Below are the code and all the weights of a small trained network. Each question names an input and a target symbol and asks about switching units off, where a switched-off unit gives its printed mean instead of its output.

import numpy as np


def w(rows, s, z=0):
    codes = np.array(rows[::2]) - 128.0
    scale = np.full(codes.shape[1], s)
    scale[-1] = z or s
    return codes * scale


def f(y):
    return y / 2 * (1 + np.tanh(0.7978845608 * (y + 0.044715 * y**3)))


def softmax(a):
    e = np.exp(a - a.max(-1, keepdims=True))
    return e / e.sum(-1, keepdims=True)


def log_softmax(a):
    a = a - a.max(-1, keepdims=True)
    return a - np.log(np.exp(a).sum(-1, keepdims=True))


def net(x, mask):
    ids = ['αδηθμφ'.index(c) for c in x.split()]
    T = len(ids)
    res = E[ids] + P[:T]
    r = res
    for j in range(2):
        rows = slice(4 * j, 4 * j + 4)
        q, k, v = (r @ M[0][rows].T for M in (Q, K, V))
        z = softmax(np.where(np.tri(T) > 0, q @ k.T / 4**0.5, -1e9)) @ v
        o = O[0][rows]
        res = res + np.where(mask[j], z, o[:, -1]) @ o[:, :-1]
    y = f(res @ A[0][:, :-1].T + A[0][:, -1])
    res = res + np.where(mask[2:18], y, B[0][:, -1]) @ B[0][:, :-1]
    return log_softmax(res[-1] @ U[:, :-1].T + U[:, -1])


Q, K, V, O, A, B = {}, {}, {}, {}, {}, {}
E = w([
[208,56,119],'α',
[116,40,116],'δ',
[126,118,253],'η',
[22,29,185],'θ',
[253,91,169],'μ',
[78,84,195],'φ',
],0.0052)
P = w([
[177,103,241],'0',
[137,43,4],'1',
[152,198,162],'2',
[128,37,2],'3',
[139,216,147],'4',
[116,50,10],'5',
[132,224,140],'6',
[114,44,10],'7',
[125,226,137],'8',
[118,48,8],'9',
[122,232,135],'10',
[112,38,16],'11',
[123,226,135],'12',
[100,29,19],'13',
],0.0065)
Q[0] = w([
[84,171,51],'h0',
[139,56,66],'h0',
[63,22,100],'h0',
[67,210,253],'h0',
[101,76,75],'h1',
[102,25,80],'h1',
[144,124,167],'h1',
[100,155,83],'h1',
],0.03)
K[0] = w([
[105,20,76],'h0',
[170,56,187],'h0',
[66,38,242],'h0',
[2,236,79],'h0',
[142,52,170],'h1',
[162,42,206],'h1',
[127,168,123],'h1',
[102,83,115],'h1',
],0.025)
V[0] = w([
[142,158,134],'h0',
[213,60,47],'h0',
[9,184,223],'h0',
[119,110,124],'h0',
[140,178,144],'h1',
[95,7,94],'h1',
[136,152,134],'h1',
[156,249,165],'h1',
],0.012)
O[0] = w([
[138,123,145,132],'h0',
[147,239,94,25],'h0',
[97,2,151,252],'h0',
[119,128,117,125],'h0',
[148,124,170,127],'h1',
[81,153,37,139],'h1',
[141,124,148,125],'h1',
[180,113,213,121],'h1',
],0.016,0.0038)
A[0] = w([
[104,137,41,46],'n0',
[142,121,246,149],'n1',
[131,193,115,51],'n2',
[72,144,191,165],'n3',
[136,133,129,30],'n4',
[157,191,192,181],'n5',
[156,108,95,43],'n6',
[155,140,178,185],'n7',
[124,217,126,194],'n8',
[119,173,78,204],'n9',
[111,143,151,63],'n10',
[59,170,208,101],'n11',
[118,221,178,65],'n12',
[178,161,235,3],'n13',
[156,111,132,213],'n14',
[107,124,117,16],'n15',
],0.012,0.0049)
B[0] = w([
[130,138,79,162],'n0',
[150,131,69,254],'n1',
[94,67,122,153],'n2',
[154,119,151,171],'n3',
[115,125,94,111],'n4',
[197,156,132,172],'n5',
[89,124,115,126],'n6',
[166,123,126,165],'n7',
[49,112,148,190],'n8',
[151,180,174,175],'n9',
[122,91,104,114],'n10',
[131,91,128,136],'n11',
[197,115,91,160],'n12',
[4,147,138,167],'n13',
[133,131,154,191],'n14',
[113,128,94,119],'n15',
],0.041,0.0089)
U = w([
[189,168,245,203],'α',
[40,163,159,172],'δ',
[57,96,57,2],'η',
[51,2,245,135],'θ',
[148,201,71,117],'μ',
[212,82,105,108],'φ',
],0.0038,0.0036)

Each question gives the input, a string of symbols that net reads in full, and the target symbol t.
The units are the heads (4 rows each of Q, K, V and O) and the neurons (one row each of A and B). Each row of codes is followed by its name. A weight is (code - 128) times the scale printed after its matrix; where a second scale follows, it is the last column's (O, A, B and U).
mask holds one flag per unit, heads first, then neurons. A switched-off unit (its flag False) gives its mean, the last column of its rows in O or B, instead of its output. The means were averaged over made-up inputs and are rounded, as every weight is.
A unit's drop is (log p(t) with every unit on - log p(t) with that unit switched off) / (log p(t) with every unit on - log p(t) with every unit switched off).
The circuit of an input: a set's keep is (log p(t) with only the set's units on - log p(t) with every unit switched off) / (log p(t) with every unit on - log p(t) with every unit switched off). Starting from the 12 units with the biggest drops (on a tie, the unit counted first), units are removed one at a time, each time the one whose removal leaves the highest keep (on an exact tie, the one counted first), for as long as the keep stays at least 0.8.
units of the circuit, in order: the units of the circuit, biggest drop first
top k neurons: the k neurons with the biggest drops, biggest first
which heads matter: for each layer, one digit per head in row order, 1 if its drop is at least 0.15 and else 0, layers parted by /
drop when u is switched off: that unit's drop, to one decimal
input μ φ φ φ φ δ θ η φ δ θ α φ δ, target α: which heads matter -> 11
input α φ α δ α φ δ φ φ η θ η, target δ: units of the circuit, in order -> (h1, n8, h0)
input φ φ α μ θ φ α α θ, target θ: units of the circuit, in order -> (h0, h1, n1)
input α φ δ α φ φ α, target α: which heads matter -> 10
input φ μ φ μ μ α φ φ μ δ, target θ: units of the circuit, in order -> (n1)
input μ φ φ θ φ θ φ η φ δ φ α α η, target α: top 2 neurons -> (n1, n13)
input μ α φ φ η α φ θ α α, target α: units of the circuit, in order -> (h0, n1, n9)
input δ φ θ η θ φ η η φ η φ η, target μ: units of the circuit, in order -> (h1, n0, h0)
input η α η δ φ α θ α α α φ η, target φ: top 3 neurons -> (n1, n13, n8)
input φ δ φ α δ φ η φ μ θ, target θ: which heads matter -> 10
input θ φ φ α α μ θ α, target η: which heads matter -> 11
input α θ θ φ φ φ φ α η φ η δ, target δ: top 2 neurons -> (n8, n9)
input α μ φ φ α α φ, target φ: top 2 neurons -> (n1, n8)
input α η φ φ η α μ, target μ: top 2 neurons -> (n13, n1)
input θ μ φ φ θ α φ μ, target η: top neuron -> (n0)
input α α η μ α φ θ θ, target δ: top 2 neurons -> (n8, n9)
input μ α α φ η μ, target α: top 2 neurons -> (n1, n5)
input δ θ φ θ φ δ θ φ η μ, target μ: top 2 neurons -> (n0, n9)
input α α φ φ μ φ φ φ α θ μ α α α, target δ: drop when h0 is switched off -> 0.8
input φ α α η μ δ φ δ, target θ: drop when n12 is switched off -> 0.1
input α φ η φ μ α α φ, target δ: drop when n8 is switched off -> 0.6
input φ φ φ η, target θ: drop when h1 is switched off -> 0.2
